arr =
-142	25	462	279	41	787	847	114	47
-216	54	450	84	147	854	779	240	-297
-56	-90	317	-28	29	476	943	-433	-203
-582	233	-180	182	62	602	390	-324	-419
-166	-47	534	21	453	722	729	193	-260
-2	-6	265	175	69	703	767	-248	-132
-149	-62	548	93	-263	421	920	504	-472
-26	125	-158	43	122	577	390	-189	-421
59	-14	296	13	560	758	731	-190	-210
Rows and columns are counted from 1.
(1, 1)	-142
(1, 4)	279
(6, 9)	-132
(8, 9)	-421
(7, 4)	93
(7, 9)	-472
(4, 5)	62
(9, 8)	-190
(6, 8)	-248
(6, 7)	767
(1, 5)	41
(7, 3)	548
(1, 9)	47
(4, 2)	233
(5, 6)	722
(2, 4)	84
(9, 3)	296
(5, 5)	453
(5, 7)	729
(7, 1)	-149
(3, 7)	943
(4, 9)	-419
(9, 1)	59
(9, 9)	-210
(3, 1)	-56
(1, 2)	25
(2, 8)	240
(4, 1)	-582
(4, 7)	390
(3, 8)	-433

A =
[[ 1.75  1.55  2.44  1.27 -0.11 -0.75  1.16 -1.54  3.35  2.41  0.07  0.21
  -0.83 -2.35 -0.71 -0.64]
 [ 2.59  0.59 -0.20 -0.71 -1.53  0.03  3.39 -0.16 -1.29 -0.19 -2.78 -1.14
   1.09  2.25 -1.00  0.42]
 [-0.50  0.37  1.11  0.86  0.68 -0.33 -1.13 -0.57  2.01  1.09  1.35  0.63
  -0.87 -2.05  0.18 -0.46]
 [ 3.51  0.84 -0.18 -0.90 -2.04  0.01  4.56 -0.27 -1.60 -0.17 -3.71 -1.52
   1.43  2.91 -1.36  0.53]
 [ 0.26 -0.38 -0.99 -0.73 -0.50  0.30  0.77  0.52 -1.72 -0.98 -1.02 -0.49
   0.70  1.69 -0.09  0.39]
 [ 2.15  0.56 -0.01 -0.48 -1.21 -0.02  2.74 -0.22 -0.81  0.00 -2.19 -0.89
   0.81  1.63 -0.83  0.29]
 [ 2.57  2.20  3.41  1.74 -0.22 -1.05  1.78 -2.17  4.64  3.37 -0.03  0.24
  -1.12 -3.20 -1.04 -0.88]
 [ 4.03  1.24  0.41 -0.61 -2.12 -0.17  4.96 -0.65 -0.81  0.42 -3.78 -1.50
   1.26  2.41 -1.56  0.39]
 [-4.61 -1.00  0.47  1.33  2.76 -0.09 -6.09  0.22  2.46  0.44  5.04  2.08
  -2.01 -4.16  1.78 -0.78]
 [-2.38 -2.24 -3.60 -1.92  0.05  1.11 -1.45  2.25 -5.03 -3.56 -0.31 -0.39
   1.31  3.63  0.97  0.97]
 [ 3.46  0.47 -0.99 -1.43 -2.30  0.26  4.86  0.19 -2.90 -0.96 -4.27 -1.80
   1.90  4.09 -1.33  0.81]
 [-0.84 -1.41 -2.65 -1.61 -0.48  0.81  0.10  1.56 -4.04 -2.62 -1.16 -0.67
   1.30  3.36  0.36  0.84]
 [-4.53 -1.76 -1.28  0.13  2.09  0.44 -5.21  1.19 -0.43 -1.28  3.63  1.38
  -0.92 -1.48  1.77 -0.14]
 [-1.25 -0.82 -1.11 -0.47  0.31  0.35 -1.10  0.75 -1.35 -1.10  0.43  0.09
   0.21  0.73  0.50  0.23]]
Rows and columns are counted from 1.
(1, 1) => 1.75
(12, 4) => -1.61
(6, 16) => 0.29
(12, 13) => 1.30
(13, 10) => -1.28
(3, 2) => 0.37
(1, 3) => 2.44
(9, 3) => 0.47
(13, 15) => 1.77
(13, 6) => 0.44
(10, 2) => -2.24
(2, 13) => 1.09
(5, 12) => -0.49
(5, 13) => 0.70
(5, 11) => -1.02
(10, 15) => 0.97
(8, 7) => 4.96
(2, 6) => 0.03
(11, 5) => -2.30
(10, 5) => 0.05
(4, 3) => -0.18
(6, 11) => -2.19
(8, 14) => 2.41
(6, 9) => -0.81
(10, 9) => -5.03
(2, 1) => 2.59
(4, 9) => -1.60
(10, 4) => -1.92
(4, 6) => 0.01
(8, 3) => 0.41
(2, 10) => -0.19
(12, 16) => 0.84
(1, 9) => 3.35
(5, 15) => -0.09
(10, 13) => 1.31
(11, 2) => 0.47
(12, 2) => -1.41
